How the nodes are linked:
x966 + x321
x966 ! x937
x966 & x102
x966 ^ x998
x966 @ x661
x966 % x17
x7 + x976
x7 ! x736
x7 & x474
x7 ^ x955
x7 @ x754
x7 % x839
x317 + x98
x317 ! x220
x317 & x527
x317 ^ x389
x317 @ x991
x317 % x641
x728 + x857
x728 ! x499
x728 & x992
x728 ^ x791
x728 @ x715
x728 % x218
x367 + x7
x367 ! x955
x367 & x990
x367 ^ x122
x367 @ x463
x367 % x14
x754 + x682
x754 ! x839
x754 & x97
x754 ^ x14
x754 @ x107
x754 % x9
x715 + x951
x715 ! x218
x715 & x984
x715 ^ x768
x715 @ x769
x715 % x870
x474 + x508
x474 ! x367
x474 & x899
x474 ^ x682
x474 @ x97
x474 % x463
x46 + x553
x46 ! x98
x46 & x151
x46 ^ x317
x46 @ x12
x46 % x293
x998 + x937
x998 ! x769
x998 & x546
x998 ^ x583
x998 @ x118
x998 % x377
x235 + x14
x235 ! x716
x235 & x107
x235 ^ x976
x235 @ x474
x235 % x367
x466 + x992
x466 ! x951
x466 & x794
x466 ^ x715
x466 @ x937
x466 % x737
x976 + x716
x976 ! x102
x976 & x508
x976 ^ x736
x976 @ x682
x976 % x122
x244 + x485
x244 ! x8
x244 & x672
x244 ^ x404
x244 @ x865
x244 % x519
x98 + x697
x98 ! x865
x98 & x239
x98 ^ x220
x98 @ x293
x98 % x810
x490 + x834
x490 ! x173
x490 & x963
x490 ^ x666
x490 @ x99
x490 % x23
x255 + x118
x255 ! x794
x255 & x391
x255 ^ x321
x255 @ x102
x255 % x281
x661 + x546
x661 ! x17
x661 & x122
x661 ^ x118
x661 @ x391
x661 % x744
x281 + x966
x281 ! x998
x281 & x736
x281 ^ x60
x281 @ x726
x281 % x118
x716 + x391
x716 ! x380
x716 & x9
x716 ^ x102
x716 @ x367
x716 % x955
x499 + x770
x499 ! x335
x499 & x837
x499 ^ x529
x499 @ x218
x499 % x479
x404 + x8
x404 ! x963
x404 & x539
x404 ^ x111
x404 @ x943
x404 % x676
x12 + x527
x12 ! x293
x12 & x182
x12 ^ x991
x12 @ x688
x12 % x167
x99 + x585
x99 ! x23
x99 & x676
x99 ^ x652
x99 @ x621
x99 % x807
x984 + x498
x984 ! x172
x984 & x966
x984 ^ x737
x984 @ x60
x984 % x583
x503 + x991
x503 ! x668
x503 & x688
x503 ^ x553
x503 @ x151
x503 % x239
x36 + x666
x36 ! x899
x36 & x99
x36 ^ x217
x36 @ x424
x36 % x305
x672 + x552
x672 ! x488
x672 & x553
x672 ^ x539
x672 @ x317
x672 % x220
x478 + x317
x478 ! x389
x478 & x12
x478 ^ x810
x478 @ x503
x478 % x668
x583 + x769
x583 ! x773
x583 & x17
x583 ^ x992
x583 @ x794
x583 % x498
x364 + x664
x364 ! x485
x364 & x641
x364 ^ x244
x364 @ x697
x364 % x539
x682 + x367
x682 ! x122
x682 & x340
x682 ^ x839
x682 @ x673
x682 % x235
x552 + x364
x552 ! x244
x552 & x668
x552 ^ x488
x552 @ x98
x552 % x865
x688 + x677
x688 ! x167
x688 & x770
x688 ^ x538
x688 @ x529
x688 % x246
x102 + x380
x102 ! x281
x102 & x7
x102 ^ x546
x102 @ x122
x102 % x726
x122 + x955
x122 ! x726
x122 & x754
x122 ^ x608
x122 @ x235
x122 % x716
x309 + x902
x309 ! x424
x309 & x485
x309 ^ x807
x309 @ x404
x309 % x963
x639 + x768
x639 ! x436
x639 & x769
x639 ^ x857
x639 @ x992
x639 % x837
x834 + x305
x834 ! x289
x834 & x251
x834 ^ x173
x834 @ x585
x834 % x36
x452 + x676
x452 ! x309
x452 & x364
x452 ^ x621
x452 @ x488
x452 % x404
x217 + x899
x217 ! x340
x217 & x652
x217 ^ x97
x217 @ x834
x217 % x289
x664 + x943
x664 ! x452
x664 & x810
x664 ^ x485
x664 @ x672
x664 % x488
x488 + x244
x488 ! x404
x488 & x697
x488 ^ x967
x488 @ x220
x488 % x943
x27 + x656
x27 ! x474
x27 & x36
x27 ^ x990
x27 @ x922
x27 % x97
x508 + x9
x508 ! x7
x508 & x27
x508 ^ x367
x508 @ x340
x508 % x754
x652 + x23
x652 ! x922
x652 & x309
x652 ^ x305
x652 @ x251
x652 % x490
x990 + x474
x990 ! x682
x990 & x217
x990 ^ x754
x990 @ x598
x990 % x673
x251 + x807
x251 ! x490
x251 & x404
x251 ^ x262
x251 @ x399
x251 % x99
x859 + x182
x859 ! x677
x859 & x436
x859 ^ x688
x859 @ x499
x859 % x335
x321 + x794
x321 ! x984
x321 & x380
x321 ^ x937
x321 @ x546
x321 % x60
x23 + x36
x23 ! x217
x23 & x902
x23 ^ x922
x23 @ x807
x23 % x834
x673 + x463
x673 ! x235
x673 & x289
x673 ^ x9
x673 @ x27
x673 % x474
x539 + x488
x539 ! x967
x539 & x98
x539 ^ x519
x539 @ x389
x539 % x664
x8 + x621
x8 ! x251
x8 & x488
x8 ^ x963
x8 @ x519
x8 % x399
x623 + x859
x623 ! x688
x623 & x857
x623 ^ x923
x623 @ x791
x623 % x529
x436 + x634
x436 ! x623
x436 & x870
x436 ^ x770
x436 @ x837
x436 % x791
x726 + x661
x726 ! x118
x726 & x839
x726 ^ x255
x726 @ x716
x726 % x380
x791 + x499
x791 ! x529
x791 & x951
x791 ^ x528
x791 @ x768
x791 % x634
x479 + x528
x479 ! x182
x479 & x768
x479 ^ x859
x479 @ x857
x479 % x770
x182 + x721
x182 ! x586
x182 & x634
x182 ^ x677
x182 @ x770
x182 % x923
x794 + x377
x794 ! x498
x794 & x744
x794 ^ x984
x794 @ x281
x794 % x998
x857 + x436
x857 ! x770
x857 & x773
x857 ^ x499
x857 @ x951
x857 % x757
x220 + x865
x220 ! x943
x220 & x478
x220 ^ x664
x220 @ x641
x220 % x552
x837 + x728
x837 ! x791
x837 & x466
x837 ^ x757
x837 @ x172
x837 % x768
x768 + x218
x768 ! x634
x768 & x737
x768 ^ x436
x768 @ x773
x768 % x728
x289 + x598
x289 ! x107
x289 & x490
x289 ^ x656
x289 @ x36
x289 % x899
x218 + x757
x218 ! x479
x218 & x172
x218 ^ x634
x218 @ x870
x218 % x857
x676 + x399
x676 ! x902
x676 & x664
x676 ^ x309
x676 @ x244
x676 % x8
x621 + x309
x621 ! x807
x621 & x244
x621 ^ x251
x621 @ x967
x621 % x111
x262 + x490
x262 ! x666
x262 & x111
x262 ^ x36
x262 @ x902
x262 % x652
x137 + x583
x137 ! x992
x137 & x118
x137 ^ x466
x137 @ x321
x137 % x984
x923 + x688
x923 ! x538
x923 & x499
x923 ^ x151
x923 @ x528
x923 % x721
x943 + x519
x943 ! x676
x943 & x389
x943 ^ x452
x943 @ x552
x943 % x244
x902 + x99
x902 ! x652
x902 & x452
x902 ^ x424
x902 @ x8
x902 % x251
x769 + x737
x769 ! x870
x769 & x60
x769 ^ x773
x769 @ x377
x769 % x466
x14 + x839
x14 ! x391
x14 & x673
x14 ^ x716
x14 @ x508
x14 % x7
x553 + x668
x553 ! x697
x553 & x538
x553 ^ x98
x553 @ x527
x553 % x478
x807 + x424
x807 ! x834
x807 & x8
x807 ^ x490
x807 @ x111
x807 % x585
x992 + x773
x992 ! x837
x992 & x377
x992 ^ x951
x992 @ x984
x992 % x172
x770 + x623
x770 ! x923
x770 & x728
x770 ^ x335
x770 @ x757
x770 % x528
x697 + x672
x697 ! x539
x697 & x46
x697 ^ x865
x697 @ x478
x697 % x389
x399 + x111
x399 ! x99
x399 & x943
x399 ^ x902
x399 @ x485
x399 % x621
x246 + x151
x246 ! x527
x246 & x528
x246 ^ x12
x246 @ x859
x246 % x677
x172 + x715
x172 ! x768
x172 & x937
x172 ^ x639
x172 @ x583
x172 % x773
x744 + x255
x744 ! x321
x744 & x716
x744 ^ x966
x744 @ x736
x744 % x546
x963 + x251
x963 ! x262
x963 & x967
x963 ^ x585
x963 @ x676
x963 % x902
x389 + x220
x389 ! x664
x389 & x293
x389 ^ x364
x389 @ x668
x389 % x672
x955 + x736
x955 ! x661
x955 & x682
x955 ^ x726
x955 @ x14
x955 % x391
x391 + x608
x391 ! x744
x391 & x235
x391 ^ x380
x391 @ x7
x391 % x736
x424 + x652
x424 ! x305
x424 & x621
x424 ^ x834
x424 @ x963
x424 % x262
x608 + x726
x608 ! x255
x608 & x14
x608 ^ x744
x608 @ x976
x608 % x102
x498 + x466
x498 ! x715
x498 & x321
x498 ^ x172
x498 @ x998
x498 % x769
x634 + x479
x634 ! x859
x634 & x639
x634 ^ x623
x634 @ x728
x634 % x499
x111 + x963
x111 ! x585
x111 & x519
x111 ^ x99
x111 @ x452
x111 % x309
x97 + x340
x97 ! x463
x97 & x305
x97 ^ x673
x97 @ x173
x97 % x656
x865 + x539
x865 ! x519
x865 & x317
x865 ^ x943
x865 @ x810
x865 % x364
x757 + x791
x757 ! x528
x757 & x715
x757 ^ x479
x757 @ x639
x757 % x436
x9 + x235
x9 ! x976
x9 & x656
x9 ^ x7
x9 @ x990
x9 % x682
x167 + x503
x167 ! x553
x167 & x923
x167 ^ x46
x167 @ x246
x167 % x527
x773 + x870
x773 ! x728
x773 & x137
x773 ^ x837
x773 @ x498
x773 % x715
x668 + x641
x668 ! x672
x668 & x167
x668 ^ x697
x668 @ x239
x668 % x317
x721 + x246
x721 ! x12
x721 & x479
x721 ^ x586
x721 @ x623
x721 % x688
x870 + x639
x870 ! x857
x870 & x583
x870 ^ x728
x870 @ x466
x870 % x951
x118 + x17
x118 ! x377
x118 & x608
x118 ^ x794
x118 @ x380
x118 % x966
x380 + x744
x380 ! x966
x380 & x976
x380 ^ x281
x380 @ x955
x380 % x661
x529 + x335
x529 ! x246
x529 & x757
x529 ^ x721
x529 @ x634
x529 % x859
x485 + x452
x485 ! x621
x485 & x552
x485 ^ x8
x485 @ x539
x485 % x967
x736 + x102
x736 ! x546
x736 & x367
x736 ^ x661
x736 @ x839
x736 % x608
x528 + x529
x528 ! x721
x528 & x218
x528 ^ x182
x528 @ x436
x528 % x623
x293 + x478
x293 ! x810
x293 & x586
x293 ^ x641
x293 @ x167
x293 % x553
x586 + x12
x586 ! x991
x586 & x859
x586 ^ x503
x586 @ x923
x586 % x538
x340 + x990
x340 ! x754
x340 & x922
x340 ^ x463
x340 @ x289
x340 % x107
x839 + x122
x839 ! x608
x839 & x463
x839 ^ x391
x839 @ x9
x839 % x976
x519 + x967
x519 ! x399
x519 & x220
x519 ^ x676
x519 @ x364
x519 % x485
x239 + x46
x239 ! x317
x239 & x246
x239 ^ x478
x239 @ x586
x239 % x991
x922 + x217
x922 ! x97
x922 & x424
x922 ^ x598
x922 @ x490
x922 % x173
x737 + x172
x737 ! x639
x737 & x998
x737 ^ x870
x737 @ x137
x737 % x992
x951 + x837
x951 ! x757
x951 & x498
x951 ^ x218
x951 @ x737
x951 % x639
x641 + x810
x641 ! x552
x641 & x503
x641 ^ x672
x641 @ x46
x641 % x98
x335 + x923
x335 ! x151
x335 & x791
x335 ^ x246
x335 @ x479
x335 % x182
x677 + x586
x677 ! x503
x677 & x623
x677 ^ x167
x677 @ x335
x677 % x151
x937 + x984
x937 ! x737
x937 & x281
x937 ^ x769
x937 @ x17
x937 % x137
x538 + x167
x538 ! x46
x538 & x335
x538 ^ x239
x538 @ x721
x538 % x12
x991 + x293
x991 ! x641
x991 & x677
x991 ^ x668
x991 @ x538
x991 % x46
x60 + x998
x60 ! x583
x60 & x661
x60 ^ x137
x60 @ x255
x60 % x794
x305 + x922
x305 ! x598
x305 & x807
x305 ^ x289
x305 @ x262
x305 % x666
x546 + x281
x546 ! x60
x546 & x955
x546 ^ x17
x546 @ x608
x546 % x255
x656 + x107
x656 ! x508
x656 & x666
x656 ^ x474
x656 @ x217
x656 % x340
x151 + x538
x151 ! x239
x151 & x529
x151 ^ x527
x151 @ x182
x151 % x586
x899 + x27
x899 ! x990
x899 & x23
x899 ^ x340
x899 @ x305
x899 % x598
x585 + x262
x585 ! x36
x585 & x399
x585 ^ x23
x585 @ x309
x585 % x424
x107 + x673
x107 ! x9
x107 & x173
x107 ^ x508
x107 @ x899
x107 % x990
x967 + x404
x967 ! x111
x967 & x865
x967 ^ x399
x967 @ x664
x967 % x452
x173 + x289
x173 ! x656
x173 & x262
x173 ^ x27
x173 @ x23
x173 % x217
x598 + x97
x598 ! x673
x598 & x834
x598 ^ x107
x598 @ x666
x598 % x27
x17 + x60
x17 ! x137
x17 & x726
x17 ^ x377
x17 @ x744
x17 % x321
x527 + x239
x527 ! x478
x527 & x721
x527 ^ x293
x527 @ x677
x527 % x503
x810 + x389
x810 ! x364
x810 & x991
x810 ^ x552
x810 @ x553
x810 % x697
x377 + x137
x377 ! x466
x377 & x255
x377 ^ x498
x377 @ x966
x377 % x937
x666 + x173
x666 ! x27
x666 & x585
x666 ^ x899
x666 @ x652
x666 % x922
x463 + x754
x463 ! x14
x463 & x598
x463 ^ x235
x463 @ x656
x463 % x508

In the rows, zero is written as 49.

The rows follow the links: the fewer symbols apart two nodes are, the more alike their rows tend to be.

Each row is also shifted at random along 7 hidden directions that mean nothing.

Known rows, each with its node:
[55,51,45,44,50,53,49,55,57,40,50,45,54,54,58,52,26,53,67,40,71,64,54,47,47,42]: x673
[52,52,54,55,50,53,50,53,37,51,45,55,54,50,61,43,56,62,52,45,52,50,45,58,54,45]: x102
[32,48,52,45,54,51,47,46,46,41,53,22,47,42,57,45,38,55,53,48,49,51,56,50,45,53]: x289
[31,47,46,41,51,45,47,32,63,38,48,44,43,38,47,59,44,38,49,49,51,51,41,48,47,45]: x111
[23,47,54,49,44,47,48,42,52,46,49,36,41,47,43,49,39,50,61,57,46,51,46,44,46,52]: x220
[21,46,46,63,43,46,51,61,40,53,48,44,51,57,44,47,56,56,50,50,57,47,46,47,48,59]: x623
[57,49,53,56,45,36,47,57,39,41,50,57,36,63,42,56,63,51,37,45,39,40,45,52,43,57]: x488
[38,41,46,37,63,53,45,40,31,38,51,45,44,52,50,57,51,38,37,49,44,53,52,42,48,38]: x902
[71,55,51,41,44,51,47,41,68,40,47,61,44,47,50,58,35,47,65,50,49,62,46,49,45,36]: x251
[64,47,52,54,50,54,45,49,36,42,47,44,45,54,56,50,55,66,54,53,40,57,50,53,49,40]: x652
[55,37,59,45,56,39,43,26,51,46,48,38,44,44,54,35,30,63,60,50,36,40,49,52,67,40]: x899
[44,40,39,45,59,49,47,55,45,55,53,46,56,54,49,41,51,50,33,45,42,42,68,47,54,49]: x137
[52,58,53,46,43,44,47,37,69,39,46,60,40,38,50,60,55,44,46,47,41,50,38,58,43,45]: x99
[59,42,40,45,49,58,49,55,42,52,48,54,52,62,40,53,41,43,59,56,56,61,54,34,49,39]: x527
[57,28,44,48,57,43,47,33,38,58,48,42,50,51,36,40,47,42,44,58,43,36,46,36,67,47]: x677
[27,41,50,27,66,60,45,33,36,41,53,39,46,46,52,52,32,34,50,53,45,56,58,38,50,31]: x585
[38,49,48,59,41,53,51,44,50,51,45,36,47,39,43,52,57,49,57,62,51,53,36,45,45,56]: x668
[53,56,52,52,40,44,47,34,77,41,45,45,41,32,51,54,53,57,54,53,38,52,41,60,44,48]: x807
[57,53,45,54,39,53,48,58,56,50,49,50,44,53,41,53,62,56,47,59,32,56,57,49,37,51]: x553
[71,48,42,49,53,50,53,52,47,59,50,44,59,40,47,45,56,36,35,46,57,41,49,46,50,59]: x583
[80,49,52,53,51,45,53,49,44,60,49,45,57,42,50,37,48,46,46,45,57,35,44,50,57,59]: x321
[56,41,43,45,56,52,54,49,27,56,51,41,54,49,38,51,47,21,43,52,69,43,40,30,51,58]: x246
[32,48,41,48,45,47,51,48,61,50,49,52,49,47,38,56,47,35,49,51,57,50,44,42,45,53]: x586
[41,58,54,52,44,50,49,62,54,50,48,61,52,58,59,44,44,67,58,42,48,54,58,59,48,44]: x744
[53,60,55,48,46,56,50,59,43,40,51,40,46,50,58,54,42,52,59,46,58,60,50,52,36,51]: x666
[55,57,53,33,56,61,52,43,49,52,50,50,56,36,57,47,37,33,51,47,56,52,52,47,47,42]: x955
[58,49,42,51,49,51,53,43,57,60,46,46,59,33,47,45,57,39,41,52,55,43,42,49,52,55]: x992
[46,37,42,59,53,55,51,44,33,59,41,51,63,48,50,44,53,52,57,53,67,51,34,43,67,41]: x773
[63,23,45,45,67,49,43,49,6,43,52,39,46,76,45,46,41,53,48,52,48,50,58,32,62,36]: x485
[43,50,43,56,43,48,50,57,48,34,47,53,46,59,50,66,48,49,60,43,72,64,36,47,42,47]: x8
[51,50,46,54,45,53,55,69,28,52,49,59,55,67,44,55,43,37,59,45,80,56,40,36,46,53]: x335
[50,49,52,51,44,53,52,52,49,62,48,45,53,48,44,39,41,50,61,57,50,48,51,43,51,53]: x634
[40,48,57,56,41,42,49,42,55,59,42,73,50,53,45,41,50,60,60,53,40,42,40,54,64,41]: x757
[44,45,41,51,44,44,49,41,66,53,48,44,47,40,36,50,55,43,43,57,41,45,47,46,47,55]: x12
[57,51,58,44,44,44,48,47,51,46,51,53,39,55,41,50,37,45,59,52,42,49,49,44,45,49]: x865
[51,51,50,40,52,42,47,40,64,41,50,56,49,44,55,52,36,44,51,38,55,48,47,53,52,43]: x474
[42,54,56,34,49,51,49,44,48,49,54,46,39,45,40,51,41,29,46,56,36,45,54,40,38,53]: x389

Complete each set of four: the symbols that take the first to the second take the third to the fourth, perhaps in another order.
Answer with the node's name.
A [44,48,52,41,53,58,52,43,42,64,49,46,55,41,44,39,40,37,54,58,49,46,52,39,54,48]
B [63,55,46,48,47,46,51,49,60,58,47,68,53,41,45,50,66,39,30,47,40,38,48,55,49,51]
C [70,43,47,34,57,51,51,47,37,59,54,47,51,51,35,46,37,19,41,52,52,39,55,30,50,53]
D x499

A [44,47,48,46,57,49,46,43,45,44,47,59,51,48,59,50,59,54,37,42,42,47,49,57,56,38]
B [40,44,42,53,52,45,48,54,44,53,46,70,55,58,50,50,63,52,36,42,50,45,48,52,58,42]
C [41,42,47,48,52,40,48,41,61,56,49,51,55,45,49,39,43,52,46,44,47,38,52,51,62,48]
D x859

A [38,45,46,48,48,41,45,43,57,34,48,60,40,56,47,61,49,50,49,44,46,53,44,51,50,40]
B [44,45,48,44,48,45,47,51,49,39,52,49,42,62,44,56,32,46,60,47,56,56,51,41,46,45]
C [49,60,55,41,42,55,51,55,50,48,52,51,41,49,42,56,41,32,55,54,49,55,49,41,33,54]
D x553

A [46,47,44,62,53,41,48,53,37,38,45,53,51,52,59,56,70,58,35,35,61,47,35,61,53,51]
B [55,48,43,60,52,48,50,56,39,40,46,47,54,51,60,55,64,57,41,38,65,52,39,57,50,50]
C [45,52,60,44,49,45,45,46,47,38,49,62,42,59,57,50,37,59,60,43,45,53,50,54,52,36]
D x173

A [31,42,43,56,44,40,48,52,53,49,47,60,48,60,40,53,52,50,49,48,52,47,44,46,54,49]
B [26,40,42,48,52,52,46,45,42,50,49,45,45,51,41,52,62,47,37,58,33,48,54,43,48,46]
C [31,43,58,49,58,47,47,33,31,42,47,37,45,43,57,46,49,54,51,50,48,45,37,51,58,45]
D x340

A [32,46,44,58,48,44,49,59,52,51,48,51,56,57,54,43,49,65,50,41,55,48,54,55,55,50]
B [49,45,42,51,48,60,49,60,43,56,45,64,60,63,51,46,46,59,60,52,54,62,57,44,55,34]
C [70,50,47,45,53,48,54,48,48,58,50,51,59,41,48,45,44,31,45,43,68,40,42,45,54,56]
D x837

A [22,59,54,44,50,54,49,55,44,37,53,37,44,46,58,55,48,47,46,44,50,55,53,53,34,54]
B [67,41,46,56,50,52,46,43,43,42,45,39,47,50,52,52,54,63,56,55,47,58,44,50,52,41]
C [58,47,50,53,57,46,50,56,23,40,51,42,49,56,58,52,54,49,41,38,65,47,42,51,49,54]
D x834

A [51,52,47,34,55,47,45,56,54,38,55,60,46,61,56,54,37,47,42,35,46,53,66,52,44,39]
B [50,46,56,35,56,40,44,41,54,40,52,58,43,57,54,46,30,52,51,40,39,45,59,52,56,37]
C [33,47,58,49,44,36,46,44,46,41,48,67,37,63,43,54,44,50,56,47,43,45,40,49,53,43]
D x389

A [51,41,55,43,51,50,45,40,39,51,50,47,41,54,41,44,44,49,52,61,29,46,54,42,52,42]
B [46,46,44,52,46,53,52,43,47,52,45,49,51,45,40,55,51,37,55,57,61,53,34,39,50,48]
C [34,50,49,38,56,62,53,46,36,60,48,57,59,44,48,48,43,27,51,52,62,50,44,38,52,43]
D x769

A [20,50,42,43,57,52,48,53,34,32,51,50,44,54,51,69,60,34,35,42,59,57,43,46,37,47]
B [73,40,48,40,55,44,45,46,41,42,53,52,41,62,42,53,40,42,45,48,42,48,55,40,50,42]
C [80,51,57,42,43,44,48,49,52,47,52,52,39,55,40,50,37,42,56,52,41,46,51,43,44,52]
D x697

A [48,43,41,52,48,49,52,51,46,54,50,38,53,47,38,50,49,37,48,54,62,47,44,38,48,59]
B [38,49,41,44,46,59,46,54,58,51,54,32,44,47,40,49,55,50,40,63,22,55,74,43,32,52]
C [36,41,37,46,54,55,50,50,39,52,51,37,51,48,39,53,54,33,40,56,52,51,51,35,45,52]
D x810

A [23,56,47,51,38,52,50,50,62,46,46,57,45,47,43,60,52,44,58,55,52,60,41,47,39,48]
B [22,43,53,50,52,42,48,37,39,45,51,27,39,40,42,48,53,40,40,54,43,37,40,45,47,62]
C [54,55,44,64,35,39,52,64,60,52,49,54,46,53,39,53,64,51,42,47,51,44,44,53,40,66]
D x991

A [67,43,46,52,47,45,49,43,53,44,50,27,45,44,43,50,42,48,54,54,52,49,46,43,47,57]
B [50,55,49,39,57,59,49,53,29,39,52,46,44,48,54,62,58,31,36,47,53,55,48,46,35,48]
C [60,51,50,52,40,36,49,54,60,54,49,71,44,59,37,49,54,46,44,46,40,38,48,50,50,54]
D x991

A [42,50,52,59,40,49,50,58,40,44,48,42,43,58,46,53,48,57,62,53,54,56,43,46,43,54]
B [41,40,41,48,55,45,43,50,43,37,52,40,41,56,46,56,59,52,32,48,36,49,58,48,43,49]
C [74,60,64,50,44,44,51,41,46,41,44,69,41,45,54,57,55,43,53,44,54,46,25,58,49,46]
D x340

A [45,45,53,48,46,36,46,40,54,42,50,49,38,53,42,52,44,47,50,49,42,43,44,48,50,52]
B [43,35,38,50,57,54,45,51,33,38,51,29,48,57,50,55,51,55,47,52,51,60,56,41,47,44]
C [72,68,55,51,44,52,58,68,40,53,50,59,56,47,57,51,52,35,47,37,74,47,39,53,38,64]
D x137

A [35,56,48,46,49,42,49,44,66,38,48,58,49,41,57,58,48,43,45,35,62,49,39,58,48,48]
B [41,49,54,45,57,57,50,48,32,52,48,49,57,48,60,42,41,51,56,46,59,51,47,49,57,41]
C [42,59,42,47,42,58,53,53,71,58,48,52,57,37,48,49,48,41,51,52,53,55,53,49,41,51]
D x623

A [34,51,55,39,48,47,47,42,60,59,48,74,48,50,44,42,44,46,48,52,28,42,57,50,55,38]
B [38,52,41,44,40,50,48,46,76,51,49,52,47,44,37,55,44,41,52,55,42,55,55,43,41,48]
C [46,46,54,52,45,50,51,45,49,62,46,52,53,49,44,38,40,53,63,57,47,46,46,45,58,47]
D x46

